Below are the code and all the weights of a small trained network. Each question names an input and a class and asks about switching units off, where a switched-off unit gives its printed mean instead of its output.

import numpy as np


def w(rows, s, z=0):
    codes = np.array(rows[::2]) - 128.0
    scale = np.full(codes.shape[1], s)
    scale[-1] = z or s
    return codes * scale


def f(y):
    return y / 2 * (1 + np.tanh(0.7978845608 * (y + 0.044715 * y**3)))


def log_softmax(a):
    a = a - a.max(-1, keepdims=True)
    return a - np.log(np.exp(a).sum(-1, keepdims=True))


def net(x, mask):
    res = np.array(x, float).reshape(1, 4) / 4 @ E
    y = f(res @ A[0][:, :-1].T + A[0][:, -1])
    res = res + np.where(mask, y, B[0][:, -1]) @ B[0][:, :-1]
    return log_softmax(res[-1] @ U[:, :-1].T + U[:, -1])


A, B = {}, {}
E = w([
[220,146,176,156,56,70,130],'x0',
[145,12,200,49,254,68,106],'x1',
[172,145,122,218,194,84,31],'x2',
[136,155,38,111,209,28,219],'x3',
],0.0098)
A[0] = w([
[132,81,89,131,170,69,201,189],'neuron 1',
[141,191,43,184,159,97,132,183],'neuron 2',
[108,148,117,102,53,145,224,151],'neuron 3',
[152,101,116,122,174,2,146,254],'neuron 4',
[95,139,145,174,133,221,52,180],'neuron 5',
[212,131,117,144,149,41,135,199],'neuron 6',
[113,105,89,67,194,70,185,217],'neuron 7',
[105,184,58,145,59,196,167,182],'neuron 8',
[78,191,93,104,137,103,204,115],'neuron 9',
[93,161,119,110,87,222,140,161],'neuron 10',
[113,156,142,117,63,220,120,227],'neuron 11',
[143,164,102,143,78,109,211,167],'neuron 12',
[65,147,149,120,102,173,102,205],'neuron 13',
[148,125,119,118,115,83,170,90],'neuron 14',
[131,126,99,95,198,81,182,202],'neuron 15',
[146,150,136,81,152,69,175,127],'neuron 16',
[130,99,197,107,111,172,112,142],'neuron 17',
[94,203,49,151,95,169,137,174],'neuron 18',
[132,215,63,188,109,84,175,229],'neuron 19',
[126,62,145,29,224,108,128,149],'neuron 20',
[124,134,89,119,131,84,162,101],'neuron 21',
[180,144,168,138,96,159,56,203],'neuron 22',
[176,72,221,155,120,160,29,224],'neuron 23',
[92,17,165,41,191,181,137,221],'neuron 24',
[222,89,173,141,127,13,91,162],'neuron 25',
],0.0092,0.0055)
B[0] = w([
[9,175,34,112,153,171,212,207],'neuron 1',
[89,162,74,179,66,186,94,199],'neuron 2',
[199,115,160,1,72,134,229,198],'neuron 3',
[54,200,77,89,157,99,140,238],'neuron 4',
[132,74,127,255,103,169,67,210],'neuron 5',
[136,238,132,93,111,77,88,207],'neuron 6',
[63,113,74,72,178,111,196,230],'neuron 7',
[224,107,106,101,68,166,129,227],'neuron 8',
[144,179,101,94,120,123,175,181],'neuron 9',
[217,84,142,111,96,142,109,200],'neuron 10',
[188,39,191,120,85,157,150,223],'neuron 11',
[173,157,114,89,95,124,158,186],'neuron 12',
[175,40,141,169,118,169,116,188],'neuron 13',
[115,156,141,121,128,140,147,147],'neuron 14',
[44,134,49,118,172,126,176,213],'neuron 15',
[49,178,107,105,150,151,120,175],'neuron 16',
[115,85,216,146,145,101,160,182],'neuron 17',
[207,108,65,103,82,186,95,212],'neuron 18',
[131,199,44,137,10,166,117,223],'neuron 19',
[69,96,89,88,214,66,121,241],'neuron 20',
[109,145,109,139,120,164,202,156],'neuron 21',
[193,99,177,164,143,69,80,203],'neuron 22',
[149,129,230,185,162,38,61,247],'neuron 23',
[86,16,117,87,206,89,142,252],'neuron 24',
[153,192,140,67,152,35,49,223],'neuron 25',
],0.0074,0.014)
U = w([
[143,39,248,198,137,123,107,63],'0',
[164,240,181,137,141,27,65,243],'1',
[57,77,85,97,215,92,166,179],'2',
[233,126,126,93,75,165,186,186],'3',
[74,90,215,83,122,141,190,165],'4',
[54,183,95,163,169,128,70,8],'5',
[67,254,67,140,116,146,178,6],'6',
[145,120,66,211,92,202,42,206],'7',
],0.0089,0.0027)

Each question gives the input, the list of numbers given to net, and the class t.
The units are the neurons (one row each of A and B). Each row of codes is followed by its name. A weight is (code - 128) times the scale printed after its matrix; where a second scale follows, it is the last column's (A, B and U).
mask holds one flag per neuron, in row order. A switched-off neuron (its flag False) gives its mean, the last column of its row in B, instead of its output. The means were averaged over made-up inputs and are rounded, as every weight is.
A unit's drop is (log p(t) with every unit on - log p(t) with that unit switched off) / (log p(t) with every unit on - log p(t) with every unit switched off).
The circuit of an input: a set's keep is (log p(t) with only the set's units on - log p(t) with every unit switched off) / (log p(t) with every unit on - log p(t) with every unit switched off). Starting from the 12 units with the biggest drops (on a tie, the unit counted first), units are removed one at a time, each time the one whose removal leaves the highest keep (on an exact tie, the one counted first), for as long as the keep stays at least 0.8.
units of the circuit, in order: the units of the circuit, biggest drop first
unit that matters most: the unit with the biggest drop
k most important neurons: the k neurons with the biggest drops, biggest first
drop of u: that unit's drop, to one decimal
input [3,2,0,3], class 6: unit that matters most => neuron 24
input [4,8,5,1], class 1: 3 most important neurons => neuron 25; neuron 6; neuron 23
input [1,-5,6,-6], class 0: 3 most important neurons => neuron 23; neuron 22; neuron 11
input [5,7,-1,-6], class 0: 3 most important neurons => neuron 24; neuron 17; neuron 19
input [8,6,-2,0], class 1: 2 most important neurons => neuron 25; neuron 6
input [-2,6,7,-4], class 1: 3 most important neurons => neuron 25; neuron 11; neuron 23
input [1,8,5,-6], class 1: 3 most important neurons => neuron 25; neuron 11; neuron 13
input [8,-8,2,-6], class 3: 4 most important neurons => neuron 11; neuron 8; neuron 3; neuron 12
input [3,8,4,-1], class 1: 3 most important neurons => neuron 25; neuron 23; neuron 6
input [2,5,4,-5], class 1: 2 most important neurons => neuron 25; neuron 11
input [-7,-5,1,2], class 3: 2 most important neurons => neuron 8; neuron 9
input [-6,-8,3,4], class 7: 2 most important neurons => neuron 2; neuron 19
input [7,-6,6,5], class 6: drop of neuron 19 => 0.3
input [1,8,5,-5], class 1: units of the circuit, in order => neuron 25
input [4,4,2,1], class 1: 2 most important neurons => neuron 25; neuron 6
input [-8,-5,1,3], class 3: drop of neuron 9 => 0.2
input [3,-8,0,6], class 3: drop of neuron 8 => 0.2
